(in the rows, 128 means zero)
[143 123 124 162 128 109 149 142 116 177 100 140 169 184 146 114 115  80
 114 116 172 158 137 181 158 102 152 159 109 179 139 102 126  77]
4
[ 80 173 162 162  83  70 158 149 116 168 119 183 137 161 107  14 159  88
  94 160  87 108 139 217 151 101 170 127 157 146 119 199 108  74]
4
[118 122 143 143 114 114 141 161 136 143 111 153 116 173 145 109 138  94
 115  82  88 125 110 140 131  74 118 118 112 144 122 107 114 153]
3
[125 142  71 101  66 104 155  97  93 110 109 150 137 134 164 148 140  73
  92  90  44 142 152 213 134  80 112 122 202 131 210 130 113 117]
1
[132 143 148 123 128  96 134 107 155 184  90 162 113 138  93 102 129  60
 127 184 193  76 139 183 149 163 190 140 130 133  99 140  99  43]
2
[145 109 130 146 105 118 132 158 148 164 167 125  54 142 121  51 186 120
 163 110 102  93  78 103 147 143  95 107 170  72 101 163  97 199]
0
[108 162 136 125 144 114 164 109  96 155 142 141 101 147 104  80 121 131
 124 173  51 133 133  96 116 141 131 147 152  89  96 210  94 101]
3
[122 111 153 133 154 164 114 164  91 113 144  97 172 112 106 133 102 128
 159 133 165 144 116  96 141 111  78 132 143 119 169  76 148 133]
0
[114 146 163 101 160 131 150 178 116 175 126 153  96 129 120 111 140 120
 128 178  43  76 130 138 154 149  84  83 137 165 154 131  88 155]
6
[109 174 159  98  78 103 153 133 104 148 168 154 191 135 121 103 134  95
 202  98 158 171 129 156 152 102 198 110 163 138 165 149 114 134]
1
[103 150 203 114 140 114 108 133 138 113 119 140 142 115 150 166 167  93
 164 123 128 104 165 133 115 171 144 136 154  99 131 132 152  91]
0
[117 164 131 115 126 135 119 112 154 114  89 146 148 117 172 169 132 100
 112 117 161 147 150 123 127 103 117 107 117 147 163 100 160  95]
2
[143 140 103 106  70 120 181 116 133 196 115 125 148  88 146 130 169  76
 145 129 102  88 103 117 134 137 113 148 143  76 172 161 111 175]
1
[ 96 104 173 142 112  89 124 124 114 116  95 173 103 132 112 108 177  60
  96 177  97 111 146 135 134 154 134  97  92 108 125 111 128  52]
4
[134 127 100 143  97  89 182 127 113 159 103 128 128 149 124 126 139  39
 177 105 135 128 127 113 140 112 158 152 119  98 175  82 112 106]
8
[126 167 130 140 149 131 188 182 134 176 159 123 144 161 157 112 106 135
 113 123 154 128 131 115 163  92  94 117 150 172 149 110 126 153]
8
[149  80 148 109 163 107 123  90 124 126 148 153  49 183 167 130 144  96
  83 141 118 131 143 122 158 175  67  96 197  92 109 112 120  92]
3
[ 97 152 104 105 106 117 150 119 129 149 169 144  88 169 127  65 143 136
 119 111  86 193 123 137 161  84  98  67 164  97 159 163 115 151]
3
[145 108 179 122 109 134 117 126  93 116 122 127 149 128 148 115 139 118
 143 108 162 113 128 113 153 133  94 122 155 120 135 141 105 108]
6
[146 113 181 131 143 146 132 118  93 131 132 115 178 145 143 179 106 109
 182 104 158 159 111 140 169 166 128 146 121 135 167 107 100 154]
7
[130 155 160 190  98 110 159 146  98 102 121 137 131 113 113  88 156 142
 144 123  68 165 139 122  84 113  48 134 168 120 135 128 160 212]
2
[107 123 127 154 174 100 152 121 131 157 157 151  87 126 112 102 130 145
 110 175 101  92 118 125 133 192 190 149  87 125  54 173 106 105]
4
[128 125 237 120 128  87 146 119 120 105 169 163 128 134 130 165 154 132
 105 168 142 119 168 172 117 182 120 131 108 128  73 136 136 143]
2
[124 131 125 111 112 111 137 108 140 152 124 137 118 137 161 122 139 119
 131 101 108  97 156 150 117 144 210 165 126 150  87 176 103 130]
5
[133 141 183 110  99 134 120 171 118 154 155 123 172 184 122 146 158  71
 205 108 169 185 133 195 142 106 174 102 121 167 140 106 109 170]
6
[141 115 146 137  60  91 153 130  97 145 103 140 143 134 116  81 119 111
 193  62 144 128 120 131 148 106 153 170 135 128 150 121  89 147]
8
[123 122 126 130 165 152 140 138 109 151 103 133 112 110 103 114 151  94
  78 229 141 103 149 143 156 137  81  75 136 132 164 128 137  79]
6
[106 148 114  95 126  46 135 130 121 125  96 171  99 146 121 107 127  86
 144 129  69  73 156 165 113  98 196 164 139 113 128 111 136  44]
8
[ 79 128 147 101 136 122 139 122 154 215 166 139  48 153  60  37 120 147
 137 171  78 161 100 156 152 168 140  90 117 101  99 207  56 178]
3
[121 134 113 133 121 111 117  79 107  71 134 169  84 132 116 121 139  84
  91 186 133 143 139 129 122 128 144  89 160 122 113 118 136  61]
2
[105 126 150  96 106  86 143 112 109 119 191 179 105 159 146 113 174  57
 132 168  75  82 112 151 125 128 214 134 169  98  83 147 124 135]
3
[150 145 119  87  95 113 141  89  81 102 147 155 120 146 167 149 167  90
 139 152  52  90 128 143 153 145 148 133 199 109 145 165 103 119]
7
[135 149 153  82  96 127 114 114 147 135 147 121 136 162 215 156 140  74
 112 118 147 118 114 110 129 113  87 153 206  89 135 127 138 133]
8
[129  68 190 149 174 181 109 123  72 118 127  98 161 110 134  94  97 144
 150 158 147 138 101  69 160 183  71 134 155 139 152 143 105 157]
7
[146 140 218 131 131 135 124 122  91 119 126 162 125 159 133 166 175  63
 117 184  94 137 142 158 124 162 133 133 144 104  92 166 101 123]
3
[110 104 179  73  87 120 147 127 126 176 140 132 143 158 141  80 149 100
 153 126 142 124 145  80 149 130 126 115 135 115 123 157 103 116]
3
[106 128 119 120  94 111 137  95 134 121 144 134 118 119 129 166 141 107
 180  88 131 137 132 136 117 154 205 149 113 115 123 133 118 132]
0
[140 136 166 115 128 113 130 141 129 139 100 138 139 133 174 152 176  63
 179 109 107 112 159  82 113 144 136 132 138 113 149  88 155 136]
5
[114 136 171 125 116 137 117 107 117 112 125 115 171 157 138 161 119 123
 149 111 162 205 133 131 135 120 122 115 105 128 151 133 136 116]
7
[139 141 138  71 143 148 108 100 128 112 140 121 116 118 142 222 100 194
 139  89 147 176 158 148 151 161  76  98 133 138 153 102 126 139]
6
[127 114 154 126  99 108 165 114 133 149 145 136 145 132 154 150 138  91
 100 126 150 122 124 124 119 135 116 130 127 126 119 129 131 135]
1
[154  92 113 139 108  93 114 120  87 156 145 141 148 146 163  16 177 133
 163 145 120 201 117 140 126  94 127 171 169 114 141 156 199 185]
4
[107 165 156 128 114  79 148 133 133 122 152 168 129 148 129 121 149 101
 174 103 117 151 140 174 128 116 199 113 103 143 124 125 123 144]
2
[128  99 146 114  79 105 128 142 122 110  82 130 104 139 114 136 179  77
 141 113  95 108 180 166 110 129 153 130 119 123 122 118 103 109]
8
[150 127  82 185 119 113 154 129 118 119  87 130 129 130  88 139 142 122
 174 114 129 130 126 115 105 111 183 144  91 146 107  98 156 124]
7
[137 148  77 111 129  94 145 158 118 128 156 127 102 146 112  98 101 163
 110 101  52 118 121 140 105  77  60 124 208 119 124 108 143 140]
1
[137 136  76 164 107 150 126 134 141 163  94 102 112 127 145  93 136 112
 156  74 100 147  98 134 127 104  86 152 184 113 173 140 122 179]
0
[131 142 139 106 106 117 127 130 115 168 115 142 131 144 122 100  81  99
 154 102 112  93 107 128 148 122 131 158 173 143 142 104  86 130]
5
[146 155 174  81 134 146 122 143 164 176  99 132 137 126 110 176 123 141
 138 188 169  84 141  89 138 168  77 109 145 151 115  90 157 106]
7
[116 125  86 127 144 117 124 126 156 129 156 120  81 159 156 138 189 101
 150 125 108 194 138 147 103 114 149  75 122 115 133 117 172 171]
6
[122 148 117 149  60 150 173 136 117 166  93 138 124 112  43  80  94 155
 122 131 148  78 110 137 189 130 104  90 151 178 145 142  56 117]
7
[103 162 209 137 119 123 142 103 109 143 129 128 168 107 104 146 124  88
 160 162 157 153 170 155 118 197 123 150 198 104 152 118 147 134]
5
[156 102 141 116  67 120 122 104 104 180 123 152 123 136 128  43 173  68
 180 179 188 179 103 134 158 117 162 138 157 118 158 154 131 176]
8
[100 173 106 108 140 124 136 140 162 141  95 115 117 132 123 159  71 161
 133  76 133 144 147  98 124 103 102 126 115 139 149  89 126  89]
8
[173 145 161 152 117 164  98 129 130 141 150 127 169 126 138 141 169 129
 139 152 240 166 109 152 157 149 142 139 152 110  87 151 155 152]
4
[140  74 147 136 150  97 129 114  99 113 117 141 132 127 140 139  97 124
 127  99 178 122 119 160 156 120 167 177  66 123 131 103 116 109]
8
[116 165 131 102 113 160 139 185 117 148 150 107 159 131 141 100 139 111
 155 107 120 121  84  95 168  60 143 115  78  97 160 171  67 163]
8
[158 113 160 114 118 119 114 124  85 102 182 129 137 132 125 139 195 108
 182 144 135 149 133 133 151 178 168 131 137  61 101 146 119 138]
4
[156 117 156 167 133 125 132 111  92  62 134 149  80 164 132 139 185 102
 105 119 118 153 189 146 139 164  89  77 233  98 101 131 125  87]
3
[104 188 132 192 132 135 109 151 151 123 125 167  81 118  98  71 187 163
 191 107 121 222 138 127 142 156 150  38 164 149 131 137 156 177]
4
[132 147 117 114 155 131 114 167 169 131 141 137  87 144 109 141 164  95
 126 137 138 116 132 195 155 122 125  61 135 117 133  85 122 141]
2
[116 152 109 129 117 140 150 130 145 176 119 115 160 111 109 111  99 147
 124 168 145  86  92 113 126 112 110 160 151 136 127 133 159 147]
7
[106 123 181  85 105 108 132 118  87 105 140 146 134 169  97 152  89  93
 144 117  94 110 141 111 124 136 140 140 148 120  98 105  75  62]
3
[126  68  98 153  99  99 180  81 120 166  80 129  97 142 146 134 125  48
  84 161 121 117 130 115 105 139 150 183  70 136 126 121 108 107]
8
